Here is a tiny trained network, its code and every weight. The questions are about switching its units off for an input and a class, where a switched-off unit gives its printed mean instead of its output.

import numpy as np


def w(rows, s, z=0):
    codes = np.array(rows[::2]) - 128.0
    scale = np.full(codes.shape[1], s)
    scale[-1] = z or s
    return codes * scale


def f(y):
    return y / 2 * (1 + np.tanh(0.7978845608 * (y + 0.044715 * y**3)))


def log_softmax(a):
    a = a - a.max(-1, keepdims=True)
    return a - np.log(np.exp(a).sum(-1, keepdims=True))


def net(x, mask):
    res = np.array(x, float).reshape(1, 4) / 4 @ E
    y = f(res @ A[0][:, :-1].T + A[0][:, -1])
    res = res + np.where(mask, y, B[0][:, -1]) @ B[0][:, :-1]
    return log_softmax(res[-1] @ U[:, :-1].T + U[:, -1])


A, B = {}, {}
E = w([
[123,142,65,1,62,219],'x0',
[111,127,143,112,141,122],'x1',
[93,161,28,69,194,51],'x2',
[35,22,16,205,80,195],'x3',
],0.0065)
A[0] = w([
[204,202,127,90,118,31,57],'N1',
[93,177,52,112,169,72,14],'N2',
[178,154,22,137,178,115,136],'N3',
[122,81,63,68,151,25,86],'N4',
[121,94,90,152,113,133,43],'N5',
[114,161,104,70,74,172,120],'N6',
[178,95,171,213,136,132,71],'N7',
[52,79,124,136,103,116,33],'N8',
[124,74,89,139,70,93,68],'N9',
[141,86,83,112,172,57,94],'N10',
[136,147,195,167,112,185,75],'N11',
[126,134,118,191,121,15,111],'N12',
[97,99,143,158,196,84,100],'N13',
[147,91,207,124,95,168,80],'N14',
[125,118,135,166,180,95,104],'N15',
[92,100,98,77,188,79,138],'N16',
[165,177,28,136,180,114,119],'N17',
[184,194,107,141,121,101,37],'N18',
[152,79,143,93,34,166,209],'N19',
[149,191,156,109,62,42,17],'N20',
[85,122,81,139,168,149,196],'N21',
[142,102,142,169,88,176,28],'N22',
[232,116,147,78,146,75,31],'N23',
[195,144,143,2,195,168,181],'N24',
[125,121,147,135,80,113,223],'N25',
[230,165,124,109,144,117,39],'N26',
[116,139,153,138,222,112,93],'N27',
[147,187,87,226,132,122,116],'N28',
[149,160,60,98,129,183,253],'N29',
[70,42,47,203,131,97,87],'N30',
[187,164,219,46,110,95,82],'N31',
[186,98,168,245,128,80,206],'N32',
[248,211,90,150,95,128,43],'N33',
[124,93,68,132,131,129,213],'N34',
[31,75,115,121,96,114,130],'N35',
[91,151,105,132,199,53,216],'N36',
[181,162,69,49,87,176,115],'N37',
[100,48,70,134,117,116,34],'N38',
],0.0093,0.0039)
B[0] = w([
[122,191,92,154,43,112,188],'N1',
[215,85,122,245,165,137,165],'N2',
[160,82,173,244,176,197,173],'N3',
[254,99,110,215,170,199,181],'N4',
[144,162,51,129,53,26,142],'N5',
[35,110,29,75,201,173,188],'N6',
[87,123,40,153,139,209,185],'N7',
[96,184,81,140,61,101,151],'N8',
[152,198,106,114,56,99,149],'N9',
[140,121,76,156,150,201,159],'N10',
[159,85,82,233,125,207,165],'N11',
[48,85,44,44,163,150,192],'N12',
[24,112,75,118,128,141,171],'N13',
[185,43,93,209,133,164,168],'N14',
[19,150,111,112,125,150,161],'N15',
[194,97,178,212,108,132,175],'N16',
[171,54,117,168,163,216,170],'N17',
[151,125,84,158,41,135,131],'N18',
[118,135,155,176,204,174,212],'N19',
[142,149,37,132,17,111,148],'N20',
[176,212,171,152,109,101,188],'N21',
[197,157,103,217,60,127,147],'N22',
[117,215,29,137,67,24,162],'N23',
[88,149,150,174,123,156,221],'N24',
[193,188,172,146,208,119,168],'N25',
[111,159,35,118,67,71,153],'N26',
[109,177,84,145,116,172,158],'N27',
[54,144,79,107,158,136,157],'N28',
[38,123,147,108,183,157,216],'N29',
[83,236,115,96,86,108,242],'N30',
[149,196,130,182,73,150,213],'N31',
[76,139,106,68,175,192,255],'N32',
[143,181,56,119,91,169,143],'N33',
[162,202,196,147,115,108,195],'N34',
[212,218,141,150,63,93,190],'N35',
[135,129,174,124,185,189,214],'N36',
[47,140,12,104,188,150,206],'N37',
[104,184,100,153,34,28,175],'N38',
],0.0061,0.0072)
U = w([
[177,187,78,138,1,78,47],'0',
[234,66,126,230,117,210,138],'1',
[127,150,125,136,139,165,253],'2',
[64,103,47,71,167,160,1],'3',
[217,81,197,93,139,116,152],'4',
],0.0079,0.0046)

Each question gives the input, the list of numbers given to net, and the class t.
The units are the neurons (one row each of A and B). Each row of codes is followed by its name. A weight is (code - 128) times the scale printed after its matrix; where a second scale follows, it is the last column's (A, B and U).
mask holds one flag per neuron, in row order. A switched-off neuron (its flag False) gives its mean, the last column of its row in B, instead of its output. The means were averaged over made-up inputs and are rounded, as every weight is.
A unit's drop is (log p(t) with every unit on - log p(t) with that unit switched off) / (log p(t) with every unit on - log p(t) with every unit switched off).
The circuit of an input: a set's keep is (log p(t) with only the set's units on - log p(t) with every unit switched off) / (log p(t) with every unit on - log p(t) with every unit switched off). Starting from the 12 units with the biggest drops (on a tie, the unit counted first), units are removed one at a time, each time the one whose removal leaves the highest keep (on an exact tie, the one counted first), for as long as the keep stays at least 0.8.
units of the circuit, in order: the units of the circuit, biggest drop first
most important unit: the unit with the biggest drop
k most important neurons: the k neurons with the biggest drops, biggest first
drop when u is switched off: that unit's drop, to one decimal
input [-6,-1,5,-6], class 0: units of the circuit, in order	(N1)
input [-5,0,5,-3], class 1: units of the circuit, in order	(N4 N30)
input [-8,-2,4,-1], class 3: units of the circuit, in order	(N12 N13)
input [-3,-1,-1,-2], class 4: 4 most important neurons	(N37 N6 N30 N29)
input [7,-1,-4,-7], class 0: units of the circuit, in order	(N31 N23)
input [8,-6,-1,-5], class 3: 2 most important neurons	(N37 N6)
input [4,4,-7,-8], class 0: units of the circuit, in order	(N23 N31)
input [-2,-3,0,-3], class 4: 3 most important neurons	(N37 N30 N6)
input [-7,-6,-1,-7], class 0: 2 most important neurons	(N1 N23)
input [-3,-1,6,1], class 1: drop when N4 is switched off	0.1
input [-6,4,2,-2], class 3: drop when N13 is switched off	0.1
input [6,4,7,-6], class 1: drop when N16 is switched off	0.2
input [-3,5,-7,-7], class 0: drop when N26 is switched off	0.2
input [-5,1,2,2], class 3: most important unit	N12
